Below is a small trained network, with its code and all its weights. Each question gives an input and a class and asks what happens when units are switched off, that is, made to give their printed mean instead of their output.

import numpy as np


def w(rows, s, z=0):
    codes = np.array(rows[::2]) - 128.0
    scale = np.full(codes.shape[1], s)
    scale[-1] = z or s
    return codes * scale


def norm(h):
    return h / np.sqrt((h * h).mean(-1, keepdims=True) + 1e-5)


def f(y):
    return np.maximum(y, 0)


def log_softmax(a):
    a = a - a.max(-1, keepdims=True)
    return a - np.log(np.exp(a).sum(-1, keepdims=True))


def net(x, mask):
    res = np.array(x, float).reshape(1, 7) / 4 @ E
    u = 0
    for l in range(4):
        y = f(norm(res) @ A[l][:, :-1].T + A[l][:, -1])
        res = res + np.where(mask[u : u + 10], y, B[l][:, -1]) @ B[l][:, :-1]
        u += 10
    return log_softmax(norm(res)[-1] @ U[:, :-1].T + U[:, -1])


A, B = {}, {}
E = w([
[81,3,127],'x0',
[214,127,93],'x1',
[40,192,39],'x2',
[167,42,199],'x3',
[132,199,131],'x4',
[101,78,149],'x5',
[86,190,248],'x6',
],0.0067)
A[0] = w([
[248,183,140,119],'L0N1',
[130,169,151,57],'L0N2',
[86,149,100,80],'L0N3',
[65,172,125,123],'L0N4',
[132,62,114,185],'L0N5',
[111,158,129,44],'L0N6',
[110,86,69,199],'L0N7',
[118,180,117,67],'L0N8',
[103,169,112,58],'L0N9',
[87,171,100,2],'L0N10',
],0.018,0.0048)
B[0] = w([
[165,226,255,253],'L0N1',
[157,100,43,157],'L0N2',
[172,188,130,170],'L0N3',
[240,135,89,202],'L0N4',
[246,92,145,227],'L0N5',
[161,126,25,143],'L0N6',
[226,120,83,231],'L0N7',
[126,143,59,170],'L0N8',
[97,164,93,163],'L0N9',
[127,176,104,164],'L0N10',
],0.0078,0.0075)
A[1] = w([
[52,69,90,2],'L1N1',
[122,42,57,146],'L1N2',
[182,127,98,102],'L1N3',
[160,205,181,113],'L1N4',
[148,168,124,118],'L1N5',
[171,61,140,114],'L1N6',
[200,98,106,56],'L1N7',
[53,153,66,137],'L1N8',
[1,129,145,156],'L1N9',
[242,144,140,148],'L1N10',
],0.0098,0.01)
B[1] = w([
[81,2,233,128],'L1N1',
[213,104,104,167],'L1N2',
[160,107,124,157],'L1N3',
[178,143,144,184],'L1N4',
[142,143,135,155],'L1N5',
[119,108,159,167],'L1N6',
[158,96,101,145],'L1N7',
[225,107,75,144],'L1N8',
[187,62,198,133],'L1N9',
[154,160,213,255],'L1N10',
],0.0083,0.0097)
A[2] = w([
[109,171,68,46],'L2N1',
[135,36,161,76],'L2N2',
[108,54,201,2],'L2N3',
[101,32,22,85],'L2N4',
[198,92,75,94],'L2N5',
[249,171,157,208],'L2N6',
[79,115,170,123],'L2N7',
[136,123,186,222],'L2N8',
[62,75,205,95],'L2N9',
[96,170,76,63],'L2N10',
],0.011,0.0038)
B[2] = w([
[156,163,68,137],'L2N1',
[73,236,125,149],'L2N2',
[62,143,187,139],'L2N3',
[254,47,160,135],'L2N4',
[116,75,123,163],'L2N5',
[5,55,129,248],'L2N6',
[94,26,127,132],'L2N7',
[75,101,91,170],'L2N8',
[87,33,181,137],'L2N9',
[133,129,45,134],'L2N10',
],0.0092,0.016)
A[3] = w([
[156,96,36,198],'L3N1',
[218,184,30,67],'L3N2',
[221,42,93,254],'L3N3',
[89,136,183,59],'L3N4',
[145,140,64,131],'L3N5',
[225,137,183,39],'L3N6',
[86,180,90,35],'L3N7',
[128,10,135,120],'L3N8',
[254,166,191,30],'L3N9',
[57,74,121,45],'L3N10',
],0.0086,0.0029)
B[3] = w([
[103,149,97,207],'L3N1',
[70,126,119,195],'L3N2',
[22,142,60,254],'L3N3',
[100,101,108,166],'L3N4',
[52,188,133,167],'L3N5',
[156,196,115,167],'L3N6',
[120,93,108,147],'L3N7',
[72,128,96,231],'L3N8',
[145,233,137,173],'L3N9',
[125,176,254,154],'L3N10',
],0.0086,0.0061)
U = w([
[129,74,202,1],'0',
[157,215,2,118],'1',
[52,101,113,208],'2',
[52,55,182,137],'3',
[174,209,186,188],'4',
[164,13,59,154],'5',
],0.016,0.0078)

Each question gives the input, the list of numbers given to net, and the class t.
The units are the neurons (one row each of A and B). Each row of codes is followed by its name. A weight is (code - 128) times the scale printed after its matrix; where a second scale follows, it is the last column's (A, B and U).
mask holds one flag per neuron, layer by layer. A switched-off neuron (its flag False) gives its mean, the last column of its row in B, instead of its output. The means were averaged over made-up inputs and are rounded, as every weight is.
A unit's drop is (log p(t) with every unit on - log p(t) with that unit switched off) / (log p(t) with every unit on - log p(t) with every unit switched off).
The circuit of an input: a set's keep is (log p(t) with only the set's units on - log p(t) with every unit switched off) / (log p(t) with every unit on - log p(t) with every unit switched off). Starting from the 12 units with the biggest drops (on a tie, the unit counted first), units are removed one at a time, each time the one whose removal leaves the highest keep (on an exact tie, the one counted first), for as long as the keep stays at least 0.8.
circuit, biggest first: the units of the circuit, biggest drop first
unit that matters most: the unit with the biggest drop
top k neurons: the k neurons with the biggest drops, biggest first
k most important neurons of layer l: the k neurons of layer l with the biggest drops, biggest first
drop of u: that unit's drop, to one decimal
input [3,-3,6,1,-1,1,-8], class 5: circuit, biggest first : (L0N1; L2N4)
input [-2,5,6,4,6,-3,-6], class 4: unit that matters most : L0N1
input [-2,-8,-1,3,-7,-6,-6], class 5: top 2 neurons : (L0N7; L0N5)
input [6,-6,7,-6,-6,-3,-7], class 5: top 2 neurons : (L2N4; L0N1)
input [0,-6,-6,-7,6,2,1], class 1: circuit, biggest first : (L0N8; L0N2; L0N6)
input [-3,5,6,4,6,-8,-1], class 4: top 2 neurons : (L0N1; L3N3)
input [3,0,3,7,2,-2,-3], class 5: top 3 neurons : (L0N7; L0N5; L0N1)
input [0,-7,-4,-2,-1,-6,-6], class 5: top 4 neurons : (L0N7; L0N1; L0N5; L1N2)
input [-2,5,-8,2,-6,-5,-1], class 4: top 2 neurons : (L0N1; L3N9)
input [5,5,1,-3,1,3,2], class 5: 3 most important neurons of layer 0 : (L0N7; L0N1; L0N5)
input [-2,4,0,-6,7,-6,-3], class 4: top 2 neurons : (L0N1; L3N3)
input [6,-1,7,0,1,5,-7], class 5: top 2 neurons : (L2N4; L0N1)
input [-6,-2,-4,-8,4,2,-6], class 4: top 2 neurons : (L0N1; L3N3)
input [1,-1,0,-4,-6,8,-4], class 5: circuit, biggest first : (L0N7)
input [2,-7,3,0,-5,6,-8], class 5: top 2 neurons : (L0N1; L2N4)
input [-5,8,0,6,-3,1,-1], class 4: drop of L0N1 : 2.3
input [0,3,-3,-1,3,-7,-7], class 4: drop of L0N1 : 1.3
input [-3,2,-1,4,3,-5,-4], class 4: drop of L0N1 : 1.2
input [6,6,8,1,-6,-8,7], class 1: drop of L2N6 : -0.1
input [-3,-3,3,-8,7,5,8], class 1: top neuron : (L0N1)
